B:
1: [387,144,-449,235,-239,-211,157,14,199,93,-218,324,99,110,-215,348,-186,248,9,-77,41,429]
2: [-30,86,-12,-162,-103,-31,-80,-107,106,56,-72,111,-132,55,-73,49,40,84,70,115,-57,-41]
3: [22,-129,-101,-690,120,218,-55,-260,215,-246,505,-334,-120,-440,446,-648,666,-80,149,297,-99,-68]
4: [25,16,15,55,-58,-138,-49,52,-19,55,-203,41,-12,-138,-46,123,-191,-129,21,-119,82,92]
5: [288,314,-44,367,-87,-259,232,351,187,64,-630,170,-254,448,-192,321,-343,-35,163,-98,448,-70]
6: [397,228,-279,276,-143,-226,40,141,246,25,-478,218,-85,210,-146,385,-423,200,132,-144,295,99]
7: [-95,55,76,141,-47,-140,-82,103,43,110,-283,32,-83,2,-214,189,-239,6,-118,39,-28,25]
8: [36,-91,-43,41,-174,-25,-115,75,-229,91,-136,11,298,-401,-37,324,-471,-239,49,-332,-27,340]
9: [445,136,-389,77,-121,-244,113,109,85,-37,-445,299,53,94,-117,355,-436,162,129,-209,171,326]
10: [-144,-71,-40,-315,35,97,-73,-219,130,-31,354,-261,-96,-425,305,-402,375,-44,96,95,-51,-96]
11: [18,-30,170,-207,66,-155,-116,260,31,-34,-460,133,-79,231,-126,125,-157,-154,65,-8,243,-253]
12: [462,267,-177,118,-264,-298,207,239,-61,-29,-600,275,-89,256,-203,408,-246,-46,219,-157,394,279]
13: [-26,-84,-86,-496,66,82,-65,-156,165,-129,246,-157,-93,-248,228,-381,412,18,84,209,-59,-83]
14: [-84,-24,-352,-6,-220,-183,-75,-312,112,183,176,180,83,-241,-156,50,218,424,-172,84,-249,294]
15: [158,29,-216,-41,-146,-46,284,145,-82,36,-15,-41,142,-193,144,-3,19,-213,252,-256,243,220]
16: [-128,52,149,52,-73,-146,-114,94,12,126,-313,115,-99,111,-253,207,-166,-22,-87,68,-8,-51]
17: [-152,137,151,80,4,-14,114,241,-43,92,-292,-158,-156,-7,87,58,-341,-208,238,-201,266,-250]
18: [89,-63,-112,-570,218,93,4,-311,286,-287,427,-312,-301,-426,500,-733,676,-77,142,290,-22,-78]
19: [-54,-47,69,-421,-46,-199,-437,-104,147,-102,-171,-2,-207,-37,-81,-88,369,259,-51,286,165,-324]
20: [-167,58,-230,-233,25,25,-12,-190,198,21,156,-157,-145,-243,227,-241,74,329,140,32,-35,-179]
21: [-3,-9,-8,-568,92,132,-49,-171,330,-186,291,-198,-275,-56,191,-511,692,55,49,494,-80,-197]
22: [-119,-83,-113,-351,33,-117,1,133,85,27,-134,68,29,88,-5,-86,132,154,81,4,164,-256]
23: [101,-4,-129,-206,85,-54,43,-33,-65,-107,-111,-80,-35,-359,267,-92,-270,-130,204,-231,66,116]
24: [211,15,-139,83,-185,-114,204,165,-128,65,-136,68,172,-160,0,161,-100,-297,151,-267,204,338]
25: [160,-31,-418,-20,-300,-92,-39,-76,20,124,11,206,317,-196,-155,302,-125,261,-8,-128,-98,413]
26: [-54,109,141,348,-126,-110,1,29,-26,220,-274,192,-51,48,-311,366,-418,-189,-134,-25,-204,275]
27: [-21,-25,86,23,-36,-182,-77,124,-60,79,-309,112,7,-32,-120,176,-219,-161,-2,-124,112,15]
28: [-226,70,132,-66,170,24,-87,28,19,-12,-166,-303,-240,-302,297,-135,-412,-94,223,-197,142,-340]
29: [-227,29,102,-111,93,55,7,16,-16,19,-2,-292,-157,-319,270,-202,-148,-165,188,-130,90,-213]
30: [56,86,126,0,-38,-70,-37,162,71,1,-303,27,-133,122,-143,134,-129,-139,12,90,91,-32]
31: [76,15,-73,62,-44,-118,7,46,7,24,-138,-26,-3,-219,20,63,-161,-100,34,-121,82,148]
32: [94,36,-236,-97,-129,-20,276,124,-39,36,37,-93,104,-202,188,-79,87,-118,272,-221,252,116]
33: [-173,82,136,8,-70,-52,-101,62,115,132,-210,60,-152,171,-245,140,-73,68,-87,194,-81,-127]
34: [-71,-126,5,-613,114,204,-67,-347,35,-174,490,-308,-116,-592,543,-592,462,-270,262,53,-82,-53]
35: [-388,39,275,211,-13,-33,-273,71,216,267,-227,63,-146,221,-382,245,-265,120,-261,232,-214,-281]
36: [170,28,-93,151,-63,-152,-16,3,-11,31,-194,56,23,-249,32,167,-317,-156,70,-244,102,236]
37: [56,-37,-166,-269,-15,-107,-90,-60,44,-86,-13,-131,-36,-338,241,-167,123,61,186,-122,251,-93]
38: [-25,-68,-53,-561,-5,220,-114,-253,344,-136,528,-277,-152,-232,269,-555,850,29,81,452,-71,-180]
39: [-62,57,-256,-100,-110,13,155,-30,136,84,184,-163,-12,-207,200,-191,234,137,204,-66,170,-83]
40: [-48,139,232,103,8,80,112,166,35,74,-220,-36,-162,114,-68,112,-314,-345,81,29,-51,-1]
41: [30,-47,-90,-77,-88,-11,-13,37,-80,26,-25,-80,130,-338,115,52,-171,-162,133,-214,73,146]
42: [-162,-42,241,-82,-92,-342,-516,-63,-24,61,-425,170,-172,-8,-344,243,-34,147,-226,148,51,-176]
43: [-46,-36,-84,-361,5,112,-48,-116,244,-52,248,-145,-84,-135,118,-294,398,78,31,278,-96,-86]
44: [-411,-78,102,-60,215,222,-86,13,205,101,222,-414,-71,-369,349,-302,-199,-97,124,-110,-22,-437]
45: [115,-17,-529,90,-147,-235,61,-30,207,75,13,73,156,-192,-187,78,89,510,-246,103,-126,387]
46: [16,256,121,233,11,-142,165,278,81,72,-492,-25,-303,232,-20,141,-361,-142,216,-140,368,-245]
47: [178,12,-171,-8,-59,-103,71,41,-12,-17,-91,-43,46,-286,175,10,-128,-141,195,-259,228,148]
48: [-1,-39,33,-232,3,-155,-73,198,76,4,-321,143,-24,206,-142,83,11,8,32,43,187,-191]
49: [52,293,41,379,-65,35,375,413,66,169,-426,-11,-110,310,-84,303,-606,-238,248,-214,221,-37]
50: [-298,95,259,4,-17,-71,-275,-47,182,132,-229,48,-299,190,-328,115,-54,175,-221,372,-219,-233]
51: [12,99,190,28,0,-4,-37,133,71,20,-280,-9,-166,90,-85,124,-238,-217,50,52,46,-69]
52: [89,19,34,153,-80,-212,-77,35,-100,67,-341,168,7,-125,-170,291,-380,-175,-60,-150,-13,279]
53: [94,-43,-99,-639,-62,-18,23,-313,-138,-214,267,-126,-135,-475,292,-431,598,-130,159,161,-73,257]
54: [-93,32,-309,-200,-18,26,174,-9,126,18,169,-218,-10,-261,247,-259,147,220,178,-47,91,-73]
55: [-246,177,179,4,-141,50,-123,-116,200,140,-15,-22,-304,166,-311,48,159,177,-194,494,-331,-54]
56: [-289,-71,266,-473,111,-31,-206,142,134,-8,-222,36,-189,306,-177,-109,216,58,-69,352,-3,-484]
57: [-176,-116,27,-407,112,60,-29,-78,-35,-66,177,-246,-53,-417,330,-364,174,-177,167,-57,40,-141]
58: [-135,98,126,71,-116,-90,-67,78,67,141,-237,71,-125,147,-283,186,-80,33,-106,166,-65,-31]
59: [77,6,-229,-69,19,-29,119,64,82,-44,6,-184,18,-308,206,-131,-65,2,121,-124,125,79]
60: [-45,-82,-109,-454,61,111,-46,-203,162,-120,344,-232,-85,-363,282,-436,434,13,77,203,-103,-29]
61: [-53,31,53,-408,-60,82,-126,-233,142,-22,141,27,-184,-26,61,-177,338,-3,112,247,-112,-108]
62: [-213,-95,-303,-395,-185,161,89,28,-101,80,295,-251,287,-412,210,-135,132,160,220,-149,13,5]
63: [-180,18,146,-452,24,101,-156,-72,224,-55,64,-93,-257,111,-42,-237,399,97,-25,459,-139,-286]
64: [-144,64,-201,-139,-115,8,32,-104,200,111,154,-68,-74,-77,45,-128,243,287,79,110,-5,-119]
65: [-10,45,-303,-34,-5,-55,136,162,260,-2,-32,-171,-18,-43,-63,-98,81,356,-116,205,-21,32]
66: [-313,7,222,386,22,-52,-280,86,217,288,-252,64,-49,81,-310,330,-527,33,-248,29,-182,-188]
67: [-56,50,41,158,-41,-145,-65,80,28,98,-266,29,-65,-62,-160,184,-278,-17,-89,-23,-13,67]
68: [-23,-26,4,-406,-44,-94,-251,-77,167,-89,-49,-32,-164,-27,-29,-152,399,185,-10,289,92,-219]
69: [-113,-36,51,-550,47,128,-100,-57,258,-109,183,-155,-190,35,58,-366,562,86,9,464,-78,-271]
70: [43,100,47,-29,-55,-70,-73,41,148,22,-231,71,-160,130,-135,109,-71,16,8,135,26,-50]
71: [-69,59,-80,7,-11,-37,100,267,203,22,-160,-144,-66,115,-226,-1,40,190,-196,316,-71,9]
72: [42,-24,-243,-294,-57,-125,-22,-28,31,-69,20,-162,-15,-344,280,-209,211,127,249,-165,350,-139]

[275,-468,-183,-177,-177,-424,75,-324,-29,-39,491,148,-425,-217,60,-28,-182,96,-243,108,-535,301,64,21,17,-175,179,-126,399]	8
[195,-81,-253,-111,53,-31,208,-276,139,1,-179,40,-15,-200,-250,-249,-392,241,-211,-100,-490,17,229,83,173,105,40,-49,119]	48
[-122,-46,217,112,62,-189,59,132,-105,103,378,-22,-26,-14,-49,89,128,-225,121,105,219,103,-50,-134,-108,-45,96,-117,139]	55
[222,-54,-357,-171,29,-204,254,-41,371,183,-139,141,46,33,-240,-194,-268,-93,-94,-118,-377,-137,382,64,94,-82,40,33,183]	72
[39,166,179,-202,-345,554,-9,-26,-73,113,-182,39,57,-151,185,132,117,-388,105,127,-221,13,52,57,-135,109,16,33,57]	17
[-240,151,272,108,-23,204,-26,146,-54,41,-116,-116,376,-10,-114,36,144,-179,148,-72,545,-140,-45,-231,-126,-102,-227,-197,-179]	70
[64,-18,169,-190,-148,253,-43,80,-58,-77,-82,76,47,-68,168,150,127,-211,22,-134,82,-54,-7,-10,-53,-203,-161,-100,-20]	67
[107,7,285,-334,-91,265,-129,49,8,-8,27,187,-157,-107,319,300,184,-134,-58,-59,25,46,-55,78,47,-207,-214,-39,50]	52
[278,-332,-295,-200,-330,-32,93,-301,130,25,10,125,-56,-219,-63,-134,-376,-3,-147,18,-409,-115,109,-5,-10,-81,-11,-168,187]	62
[-14,74,13,-75,38,138,69,-160,24,-8,-224,-30,157,-181,-207,-232,-218,208,-161,-104,-110,3,98,-33,109,20,-134,-107,-63]	22
[-8,53,55,-21,-172,231,79,-40,-66,63,-108,-56,150,-132,-40,-16,4,-229,88,24,-72,-39,76,-58,-107,70,30,-71,15]	60
[44,-78,-14,-114,-133,24,92,28,-179,-71,-6,-81,109,-211,70,-203,24,-212,12,-151,-82,-59,80,-91,-109,-134,69,-121,-50]	45
[260,-294,-237,81,-14,76,240,-299,-10,-160,-54,6,-106,-250,-189,58,-407,149,-16,-41,-403,-43,36,91,80,273,158,-182,214]	40
[136,100,420,-378,-87,423,-201,47,1,178,-10,301,-123,-105,165,233,-102,-102,-74,72,-105,-115,-139,189,178,-16,-268,26,63]	15
[-40,87,178,-154,-225,367,-16,88,-101,-22,-139,-26,161,-141,164,9,146,-293,66,-70,131,-71,-11,-78,-144,-117,-107,-111,-93]	59
[128,-34,-112,-154,-43,-69,91,33,209,87,-142,107,132,53,-79,11,-7,-168,-19,-171,-54,-137,252,-17,17,-226,-123,-30,48]	37
[-120,159,156,72,-80,257,79,183,71,161,-157,49,341,138,-337,-122,-218,-233,111,44,215,-221,5,-72,-62,30,-141,-98,4]	38
[64,-29,-73,-1,-86,117,121,-131,0,21,-150,-44,131,-145,-132,-35,-107,-67,26,-50,-155,-62,136,-37,-20,76,26,-90,33]	13
[-282,118,303,209,159,-132,10,53,-52,174,227,-99,153,-6,-239,25,101,-19,74,119,385,114,-38,-207,-40,23,-56,-132,22]	34
[141,-91,-175,-45,-7,4,136,-310,-13,-60,-203,-48,77,-235,-204,-154,-224,194,-139,-132,-398,37,217,15,106,70,24,-74,33]	56
[-266,113,301,90,84,-92,22,130,-112,92,256,-91,88,-42,-85,-85,154,-98,27,80,329,176,-57,-193,-99,-87,-15,-127,19]	36
[25,58,-103,-1,349,-386,157,-97,315,469,93,-1,74,-211,-224,-29,-116,2,56,14,-22,-256,254,-60,195,196,63,13,36]	53
[120,-241,-211,60,97,-359,255,-75,43,-103,202,2,-138,-32,-148,-39,-71,5,-55,-86,-224,190,181,-28,-15,-89,191,-102,258]	50
[28,-26,179,7,-21,-58,16,29,-123,129,154,79,33,36,-174,32,-67,-166,39,66,-126,28,50,4,15,0,34,-2,145]	39
[127,-101,118,-90,-96,418,68,-76,-45,-170,-31,97,-160,-204,82,167,-204,23,-27,18,-106,28,-173,105,26,130,-37,-179,146]	49
[-64,157,344,-216,-37,307,-74,249,104,66,-20,186,33,78,80,112,49,-176,-24,-16,298,-42,-102,11,7,-208,-290,-79,18]	14
[-227,48,364,109,-29,-66,-88,68,-330,55,198,-161,215,-99,-21,21,297,-209,126,1,328,76,-43,-238,-144,-129,-36,-126,-110]	54
[155,-191,-92,-185,-324,64,79,-226,11,43,176,95,-210,-215,74,-68,-163,-99,-125,187,-428,178,45,22,-88,-7,123,-91,279]	25
[-45,-157,-167,85,196,-418,289,11,161,-109,314,-29,-191,-14,-120,-117,3,89,-118,-39,28,343,123,-107,-50,-158,156,-170,272]	20
[105,-147,56,-120,110,-338,108,-46,-65,48,434,101,-342,-114,28,-40,-11,-2,-142,71,-347,321,80,58,62,-72,208,7,305]	31
[100,-93,-137,-25,-120,101,164,1,96,-104,-147,0,81,-7,-13,107,42,-203,68,-138,-30,-28,159,-40,-108,-111,-3,-120,91]	6
[-301,227,68,56,-244,333,134,155,29,-40,-172,-229,312,-60,97,-71,365,-387,158,-6,438,107,72,-288,-378,-142,-30,-185,-102]	28
[-21,-208,-67,136,-244,203,187,-4,-153,-444,-74,-57,101,60,-190,-137,-165,0,-63,-118,48,206,-53,-104,-208,-189,-20,-308,131]	44
[-270,309,426,59,65,333,-58,263,-74,101,-174,-88,378,27,-51,129,253,-264,204,-81,572,-149,-49,-159,-82,-44,-242,-95,-214]	46
[35,-228,-53,161,220,-308,164,-84,-15,-88,184,-26,-9,-95,-284,-45,-231,191,-45,-105,57,7,11,-81,90,3,28,-216,116]	1
[-142,118,-48,-21,126,-406,97,211,273,256,-20,-4,348,208,-264,-202,144,-209,10,-174,331,-116,338,-225,-45,-388,-168,-29,-58]	19
[-121,143,219,6,-112,191,-69,-179,-248,76,-171,-167,283,-218,-87,-52,132,-41,20,-20,-40,48,103,-130,-36,49,-71,-44,-159]	11
